Below is a small trained network, with its code and all its weights. Each question gives an input and a class and asks what happens when units are switched off, that is, made to give their printed mean instead of their output.

import numpy as np


def w(rows, s, z=0):
    codes = np.array(rows[::2]) - 128.0
    scale = np.full(codes.shape[1], s)
    scale[-1] = z or s
    return codes * scale


def norm(h):
    return h / np.sqrt((h * h).mean(-1, keepdims=True) + 1e-5)


def f(y):
    return y / 2 * (1 + np.tanh(0.7978845608 * (y + 0.044715 * y**3)))


def log_softmax(a):
    a = a - a.max(-1, keepdims=True)
    return a - np.log(np.exp(a).sum(-1, keepdims=True))


def net(x, mask):
    res = np.array(x, float).reshape(1, 5) / 4 @ E
    u = 0
    for l in range(2):
        y = f(norm(res) @ A[l][:, :-1].T + A[l][:, -1])
        res = res + np.where(mask[u : u + 13], y, B[l][:, -1]) @ B[l][:, :-1]
        u += 13
    return log_softmax(norm(res)[-1] @ U[:, :-1].T + U[:, -1])


A, B = {}, {}
E = w([
[125,137,48,142,177,107,208,2,118,133,83,180],'x0',
[151,136,137,105,134,150,108,123,142,127,118,151],'x1',
[150,183,203,89,174,47,111,119,44,119,112,120],'x2',
[114,126,108,127,87,140,107,112,83,154,129,137],'x3',
[112,227,157,168,106,91,103,56,182,154,244,200],'x4',
],0.0078)
A[0] = w([
[129,150,144,109,194,108,153,123,70,144,105,126,123],'L0N0',
[109,206,163,159,83,101,76,158,181,157,221,138,81],'L0N1',
[85,150,129,92,138,140,95,133,137,77,186,148,96],'L0N2',
[163,109,122,135,38,117,116,132,108,89,129,81,135],'L0N3',
[159,92,138,164,165,114,213,175,145,103,161,155,119],'L0N4',
[120,111,159,158,140,122,118,111,102,138,107,182,87],'L0N5',
[139,132,1,180,141,219,128,154,178,147,108,87,179],'L0N6',
[84,215,174,63,171,106,96,107,89,74,172,101,107],'L0N7',
[100,124,186,109,90,163,85,198,125,91,93,85,164],'L0N8',
[139,109,39,101,204,135,177,79,106,157,150,153,163],'L0N9',
[137,112,154,176,103,179,137,138,194,131,150,124,130],'L0N10',
[122,186,135,166,122,80,161,70,163,190,192,212,15],'L0N11',
[150,215,61,139,188,118,143,68,171,201,148,143,2],'L0N12',
],0.0077,0.0045)
B[0] = w([
[170,117,172,139,192,113,180,120,86,170,176,240,186],'L0N0',
[138,189,22,125,255,194,185,109,93,246,68,111,241],'L0N1',
[108,138,121,157,153,146,99,153,149,143,133,74,145],'L0N2',
[147,136,140,157,171,88,104,109,234,111,96,146,165],'L0N3',
[115,112,128,95,82,179,71,96,122,164,112,89,146],'L0N4',
[149,101,162,168,147,184,210,102,113,94,123,130,128],'L0N5',
[82,208,92,45,109,147,129,139,151,88,120,61,246],'L0N6',
[179,148,165,82,9,100,113,137,63,164,123,35,203],'L0N7',
[69,126,193,184,66,99,140,49,150,42,192,159,254],'L0N8',
[112,149,140,65,110,216,143,144,119,150,50,70,230],'L0N9',
[8,90,48,201,143,121,165,138,70,132,100,194,175],'L0N10',
[107,57,202,140,88,65,51,192,198,29,156,125,236],'L0N11',
[101,62,142,153,70,103,111,121,105,66,91,123,194],'L0N12',
],0.0068,0.0069)
A[1] = w([
[86,102,126,80,160,150,197,116,97,190,61,186,105],'L1N0',
[143,95,230,118,144,49,126,69,72,85,73,139,83],'L1N1',
[78,82,72,141,94,177,78,169,218,104,190,89,125],'L1N2',
[180,53,210,116,97,61,163,125,126,95,226,177,116],'L1N3',
[87,72,104,162,74,146,116,90,174,51,134,154,49],'L1N4',
[233,93,143,81,153,78,170,159,14,139,104,138,68],'L1N5',
[112,122,146,128,131,90,179,181,147,57,152,82,93],'L1N6',
[82,141,76,130,40,38,165,90,117,57,162,158,144],'L1N7',
[141,93,1,149,164,168,113,182,140,181,213,162,65],'L1N8',
[183,113,111,151,208,116,216,165,103,192,104,187,64],'L1N9',
[76,95,106,120,118,114,129,149,148,48,111,174,6],'L1N10',
[136,122,216,167,166,58,81,134,64,69,140,175,148],'L1N11',
[229,230,143,128,223,66,109,159,54,177,173,87,31],'L1N12',
],0.008,0.0024)
B[1] = w([
[164,170,141,146,181,134,133,175,135,148,175,76,189],'L1N0',
[51,249,83,163,188,82,67,81,65,103,123,137,254],'L1N1',
[192,95,195,150,186,92,120,79,133,142,142,199,241],'L1N2',
[83,145,65,182,93,176,87,79,131,64,21,120,214],'L1N3',
[222,43,199,106,113,91,159,215,172,173,212,107,215],'L1N4',
[152,92,194,217,151,153,135,92,239,195,125,225,213],'L1N5',
[163,165,88,118,84,120,125,71,134,176,138,206,184],'L1N6',
[177,72,148,103,96,186,64,107,121,47,92,228,208],'L1N7',
[130,199,227,175,201,97,188,82,69,179,38,154,157],'L1N8',
[126,96,248,197,201,106,117,114,170,152,167,164,158],'L1N9',
[172,97,139,159,80,97,117,109,185,176,219,132,181],'L1N10',
[73,170,2,67,103,107,160,198,79,101,87,50,235],'L1N11',
[152,30,90,76,85,169,155,191,129,136,208,109,206],'L1N12',
],0.0077,0.0084)
U = w([
[171,4,208,137,78,109,86,95,231,92,178,227,86],'0',
[116,181,199,200,246,127,146,101,99,225,138,192,254],'1',
[44,205,69,162,62,55,32,96,42,31,79,155,117],'2',
[126,117,96,100,70,121,116,239,55,222,250,64,28],'3',
[113,135,91,30,131,196,173,144,150,109,78,36,75],'4',
],0.012,0.0017)

Each question gives the input, the list of numbers given to net, and the class t.
The units are the neurons (one row each of A and B). Each row of codes is followed by its name. A weight is (code - 128) times the scale printed after its matrix; where a second scale follows, it is the last column's (A, B and U).
mask holds one flag per neuron, layer by layer. A switched-off neuron (its flag False) gives its mean, the last column of its row in B, instead of its output. The means were averaged over made-up inputs and are rounded, as every weight is.
A unit's drop is (log p(t) with every unit on - log p(t) with that unit switched off) / (log p(t) with every unit on - log p(t) with every unit switched off).
The circuit of an input: a set's keep is (log p(t) with only the set's units on - log p(t) with every unit switched off) / (log p(t) with every unit on - log p(t) with every unit switched off). Starting from the 12 units with the biggest drops (on a tie, the unit counted first), units are removed one at a time, each time the one whose removal leaves the highest keep (on an exact tie, the one counted first), for as long as the keep stays at least 0.8.
units of the circuit, in order: the units of the circuit, biggest drop first
unit that matters most: the unit with the biggest drop
k most important neurons: the k neurons with the biggest drops, biggest first
k most important neurons of layer l: the k neurons of layer l with the biggest drops, biggest first
drop of u: that unit's drop, to one decimal
input [-3,1,0,-1,4], class 1: units of the circuit, in order	(L0N1)
input [0,1,3,5,2], class 3: 3 most important neurons	(L0N8 L0N1 L1N12)
input [-4,-8,8,-5,1], class 3: 3 most important neurons	(L1N12 L0N11 L0N12)
input [-6,-6,2,-1,6], class 3: units of the circuit, in order	(L0N1 L1N12)
input [-1,-6,6,-4,8], class 3: 3 most important neurons	(L0N1 L1N12 L0N8)
input [1,-2,6,-1,-5], class 1: 3 most important neurons of layer 0	(L0N11 L0N0 L0N12)
input [2,1,7,6,0], class 1: 3 most important neurons of layer 0	(L0N8 L0N11 L0N0)
input [1,4,-6,-2,-2], class 4: 2 most important neurons of layer 0	(L0N6 L0N11)
input [3,-5,-1,1,0], class 4: 2 most important neurons	(L0N9 L0N8)
input [-6,5,1,4,-5], class 2: 3 most important neurons of layer 1	(L1N11 L1N3 L1N5)
input [-4,-2,1,0,3], class 3: 3 most important neurons	(L0N1 L0N7 L1N12)
input [0,-2,3,-1,-7], class 2: 3 most important neurons of layer 0	(L0N1 L0N8 L0N9)
input [5,-7,-2,6,0], class 4: 2 most important neurons of layer 0	(L0N9 L0N8)
input [8,6,-1,3,8], class 0: unit that matters most	L1N4
input [1,0,1,4,8], class 2: 3 most important neurons	(L0N11 L0N12 L0N6)
input [-8,6,6,3,2], class 3: 2 most important neurons	(L0N1 L1N12)
input [0,8,-3,0,5], class 1: 2 most important neurons	(L0N1 L0N8)
input [1,1,4,4,0], class 1: 2 most important neurons of layer 1	(L1N5 L1N1)
input [1,-1,0,4,2], class 0: 2 most important neurons	(L0N11 L0N0)
input [2,1,-7,3,-1], class 4: units of the circuit, in order	(L0N6)
input [2,5,0,-7,-2], class 4: 2 most important neurons	(L0N4 L0N1)
input [-1,-5,0,2,6], class 1: 2 most important neurons	(L0N1 L1N8)
input [-2,-6,-2,4,3], class 1: drop of L0N1	0.7
input [2,7,-1,6,3], class 0: drop of L0N11	0.3
input [8,6,8,-3,2], class 2: drop of L0N1	1.5
input [-8,-8,6,-1,-3], class 2: drop of L1N4	0.0
input [-5,2,4,0,4], class 3: unit that matters most	L0N1
input [-1,-2,-8,6,-8], class 0: 2 most important neurons	(L0N1 L1N2)
